Below are the code and all the weights of a small trained network. Each question names an input and a class and asks about switching units off, where a switched-off unit gives its printed mean instead of its output.

import numpy as np


def w(rows, s, z=0):
    codes = np.array(rows[::2]) - 128.0
    scale = np.full(codes.shape[1], s)
    scale[-1] = z or s
    return codes * scale


def f(y):
    return y / 2 * (1 + np.tanh(0.7978845608 * (y + 0.044715 * y**3)))


def log_softmax(a):
    a = a - a.max(-1, keepdims=True)
    return a - np.log(np.exp(a).sum(-1, keepdims=True))


def net(x, mask):
    res = np.array(x, float).reshape(1, 5) / 4 @ E
    y = f(res @ A[0][:, :-1].T + A[0][:, -1])
    res = res + np.where(mask, y, B[0][:, -1]) @ B[0][:, :-1]
    return log_softmax(res[-1] @ U[:, :-1].T + U[:, -1])


A, B = {}, {}
E = w([
[134,70,84,133,65],'x0',
[236,143,116,78,105],'x1',
[63,149,146,44,104],'x2',
[199,9,177,119,165],'x3',
[231,218,152,129,167],'x4',
],0.011)
A[0] = w([
[182,142,203,161,142,209],'neuron 1',
[9,132,122,155,68,110],'neuron 2',
[104,59,192,65,108,248],'neuron 3',
[187,159,154,84,67,253],'neuron 4',
[115,187,192,71,113,208],'neuron 5',
[118,216,85,208,148,194],'neuron 6',
],0.011,0.0047)
B[0] = w([
[202,143,121,208,188,202],'neuron 1',
[33,116,155,66,106,254],'neuron 2',
[165,81,26,117,57,219],'neuron 3',
[117,146,40,187,167,205],'neuron 4',
[123,124,78,2,220,197],'neuron 5',
[177,217,199,116,92,232],'neuron 6',
],0.0096,0.012)
U = w([
[154,195,255,103,168,67],'0',
[55,107,160,91,65,57],'1',
[131,171,186,239,81,1],'2',
[148,183,85,166,91,144],'3',
[129,137,85,73,190,138],'4',
[163,22,109,174,57,223],'5',
[194,73,176,250,216,200],'6',
],0.01,0.0043)

Each question gives the input, the list of numbers given to net, and the class t.
The units are the neurons (one row each of A and B). Each row of codes is followed by its name. A weight is (code - 128) times the scale printed after its matrix; where a second scale follows, it is the last column's (A, B and U).
mask holds one flag per neuron, in row order. A switched-off neuron (its flag False) gives its mean, the last column of its row in B, instead of its output. The means were averaged over made-up inputs and are rounded, as every weight is.
A unit's drop is (log p(t) with every unit on - log p(t) with that unit switched off) / (log p(t) with every unit on - log p(t) with every unit switched off).
The circuit of an input: a set's keep is (log p(t) with only the set's units on - log p(t) with every unit switched off) / (log p(t) with every unit on - log p(t) with every unit switched off). Starting from all 6 units, units are removed one at a time, each time the one whose removal leaves the highest keep (on an exact tie, the one counted first), for as long as the keep stays at least 0.8.
circuit, biggest first: the units of the circuit, biggest drop first
k most important neurons: the k neurons with the biggest drops, biggest first
drop of u: that unit's drop, to one decimal
input [-8,-3,-2,3,7], class 6: most important neuron	[neuron 1]
input [-4,2,-7,-5,-4], class 0: circuit, biggest first	[neuron 3; neuron 6]
input [-8,1,5,5,-8], class 5: 2 most important neurons	[neuron 3; neuron 6]
input [-3,7,0,3,-2], class 6: 2 most important neurons	[neuron 2; neuron 1]
input [3,-3,6,6,8], class 6: circuit, biggest first	[neuron 1; neuron 2]
input [-5,8,-3,3,-4], class 6: circuit, biggest first	[neuron 2; neuron 1]
input [-1,-4,-6,-3,5], class 2: 4 most important neurons	[neuron 5; neuron 6; neuron 2; neuron 1]
input [-4,-7,-7,1,-7], class 1: 2 most important neurons	[neuron 2; neuron 1]
input [3,1,4,4,1], class 5: circuit, biggest first	[neuron 3; neuron 5]
input [-6,-5,2,5,7], class 6: 3 most important neurons	[neuron 1; neuron 2; neuron 6]
input [-7,-7,-1,-2,-2], class 0: 3 most important neurons	[neuron 6; neuron 3; neuron 4]
input [8,8,-5,-1,3], class 6: 2 most important neurons	[neuron 3; neuron 2]
input [-8,5,-6,-3,5], class 6: 3 most important neurons	[neuron 1; neuron 4; neuron 2]
input [-1,0,6,5,-8], class 5: most important neuron	[neuron 3]
input [-7,5,3,3,3], class 4: 2 most important neurons	[neuron 5; neuron 6]
input [-6,6,5,3,6], class 4: drop of neuron 5	1.8
input [7,8,8,0,-7], class 5: drop of neuron 3	1.1
input [-1,4,6,5,-8], class 5: drop of neuron 3	0.7
input [5,-2,8,-5,7], class 4: drop of neuron 4	0.2
input [-8,-3,0,7,8], class 6: circuit, biggest first	[neuron 1]
